Below is a small trained network, with its code and all its weights. Each question gives an input and a target symbol and asks what happens when units are switched off, that is, made to give their printed mean instead of their output.

import numpy as np


def w(rows, s, z=0):
    codes = np.array(rows[::2]) - 128.0
    scale = np.full(codes.shape[1], s)
    scale[-1] = z or s
    return codes * scale


def f(y):
    return np.maximum(y, 0)


def softmax(a):
    e = np.exp(a - a.max(-1, keepdims=True))
    return e / e.sum(-1, keepdims=True)


def log_softmax(a):
    a = a - a.max(-1, keepdims=True)
    return a - np.log(np.exp(a).sum(-1, keepdims=True))


def net(x, mask):
    ids = ['ΔΘεηλμξπσ'.index(c) for c in x.split()]
    T = len(ids)
    res = E[ids] + P[:T]
    q, k, v = (res @ M[0].T for M in (Q, K, V))
    z = softmax(np.where(np.tri(T) > 0, q @ k.T / 3**0.5, -1e9)) @ v
    res = res + np.where(mask[0], z, O[0][:, -1]) @ O[0][:, :-1]
    y = f(res @ A[0][:, :-1].T + A[0][:, -1])
    res = res + np.where(mask[1:13], y, B[0][:, -1]) @ B[0][:, :-1]
    return log_softmax(res[-1] @ U[:, :-1].T + U[:, -1])


Q, K, V, O, A, B = {}, {}, {}, {}, {}, {}
E = w([
[101,92,144,119,115],'Δ',
[104,104,148,131,117],'Θ',
[119,171,81,193,81],'ε',
[65,148,176,121,135],'η',
[164,85,124,173,104],'λ',
[111,161,105,251,181],'μ',
[162,106,192,71,182],'ξ',
[97,192,165,159,155],'π',
[211,156,80,163,171],'σ',
],0.023)
P = w([
[87,203,80,112,115],'0',
[79,142,73,162,171],'1',
[77,107,54,190,213],'2',
[109,101,118,187,155],'3',
[127,83,152,186,131],'4',
[127,68,172,205,138],'5',
[135,57,193,204,130],'6',
[144,35,214,220,126],'7',
[151,34,229,218,124],'8',
[147,10,253,200,117],'9',
],0.0054)
Q[0] = w([
[45,70,198,253,77],'h1',
[94,81,107,190,187],'h1',
[84,123,151,193,178],'h1',
],0.032)
K[0] = w([
[144,38,220,141,238],'h1',
[207,252,191,147,138],'h1',
[229,159,196,164,121],'h1',
],0.02)
V[0] = w([
[103,220,210,142,213],'h1',
[130,150,46,215,100],'h1',
[4,59,109,52,94],'h1',
],0.012)
O[0] = w([
[200,176,237,164,116,246],'h1',
[46,63,160,215,254,172],'h1',
[47,72,234,11,55,2],'h1',
],0.0086,0.0076)
A[0] = w([
[25,58,150,201,94,3],'n1',
[36,133,72,69,51,53],'n2',
[148,133,113,131,222,27],'n3',
[139,226,135,145,114,184],'n4',
[93,113,92,171,96,158],'n5',
[23,90,195,254,36,80],'n6',
[163,26,114,171,56,212],'n7',
[86,155,109,210,40,114],'n8',
[89,175,168,90,74,43],'n9',
[15,183,35,95,86,141],'n10',
[123,154,244,176,153,90],'n11',
[214,182,109,55,229,137],'n12',
],0.0088,0.0055)
B[0] = w([
[133,112,207,186,8,196],'n1',
[236,187,136,141,118,140],'n2',
[180,199,175,80,86,239],'n3',
[96,35,136,202,151,250],'n4',
[95,180,131,91,139,187],'n5',
[83,129,38,85,63,230],'n6',
[24,143,135,151,135,196],'n7',
[149,115,186,14,133,221],'n8',
[147,165,125,137,235,175],'n9',
[107,50,176,210,117,153],'n10',
[180,107,56,94,142,251],'n11',
[53,126,109,67,97,177],'n12',
],0.012,0.013)
U = w([
[91,123,120,95,143,44],'Δ',
[143,149,78,128,100,2],'Θ',
[112,39,70,132,173,153],'ε',
[77,117,77,2,155,204],'η',
[7,88,121,147,206,194],'λ',
[73,164,134,142,216,162],'μ',
[99,134,110,80,76,59],'ξ',
[127,107,207,132,160,174],'π',
[97,106,149,92,170,130],'σ',
],0.007,0.0042)

Each question gives the input, a string of symbols that net reads in full, and the target symbol t.
The units are the heads (3 rows each of Q, K, V and O) and the neurons (one row each of A and B). Each row of codes is followed by its name. A weight is (code - 128) times the scale printed after its matrix; where a second scale follows, it is the last column's (O, A, B and U).
mask holds one flag per unit, heads first, then neurons. A switched-off unit (its flag False) gives its mean, the last column of its rows in O or B, instead of its output. The means were averaged over made-up inputs and are rounded, as every weight is.
A unit's drop is (log p(t) with every unit on - log p(t) with that unit switched off) / (log p(t) with every unit on - log p(t) with every unit switched off).
The circuit of an input: a set's keep is (log p(t) with only the set's units on - log p(t) with every unit switched off) / (log p(t) with every unit on - log p(t) with every unit switched off). Starting from the 12 units with the biggest drops (on a tie, the unit counted first), units are removed one at a time, each time the one whose removal leaves the highest keep (on an exact tie, the one counted first), for as long as the keep stays at least 0.8.
circuit, biggest first: the units of the circuit, biggest drop first
unit that matters most: the unit with the biggest drop
top k neurons: the k neurons with the biggest drops, biggest first
drop when u is switched off: that unit's drop, to one decimal
input Θ η λ λ, target λ: unit that matters most => n7
input λ π Θ π λ μ μ π ε, target ε: circuit, biggest first => h1, n4, n11, n3
input π π ε ξ λ η λ ε, target π: top 2 neurons => n6, n4
input Δ λ ε ε ε ε λ Δ Θ, target λ: circuit, biggest first => n3, h1
input Δ ε ε ε μ σ Δ, target μ: circuit, biggest first => h1, n3
input Θ Θ ε, target ξ: circuit, biggest first => h1, n2
input ε Δ Δ ε, target ξ: circuit, biggest first => h1, n1
input μ ε Δ σ, target μ: circuit, biggest first => h1, n3
input λ ε μ ε λ, target Θ: top 2 neurons => n3, n4
input σ λ ε π η λ λ ε ε Δ, target ξ: circuit, biggest first => h1, n2, n1
input λ ε ε λ Θ, target λ: circuit, biggest first => h1, n11
input η ε η ε ε η Δ, target η: circuit, biggest first => h1, n1
input η λ λ π ε, target ε: circuit, biggest first => h1, n4, n3, n11
input η Δ ε Δ Θ, target ξ: top 4 neurons => n4, n2, n6, n1
input Θ ε Δ Δ, target ξ: top neuron => n2
input Θ Δ Δ ξ, target η: top 3 neurons => n4, n1, n10
input ε λ η π ε η η, target η: top 3 neurons => n11, n6, n1
input η μ η, target Θ: top 2 neurons => n3, n11
input Δ λ ε ε μ π Δ, target ε: top 2 neurons => n11, n3
input Δ λ Θ π ξ, target η: top 4 neurons => n4, n1, n10, n7
input ε λ μ λ σ π λ ε ε π, target ε: top 3 neurons => n11, n4, n3
input σ ξ Δ λ λ λ π σ, target μ: top 2 neurons => n6, n3
input Δ η Θ, target η: unit that matters most => h1
input μ Δ Θ, target Θ: top 3 neurons => n3, n11, n6
input ε ε Θ λ η, target λ: top 3 neurons => n10, n11, n8
input μ η μ λ Δ, target Θ: drop when n6 is switched off => 0.3
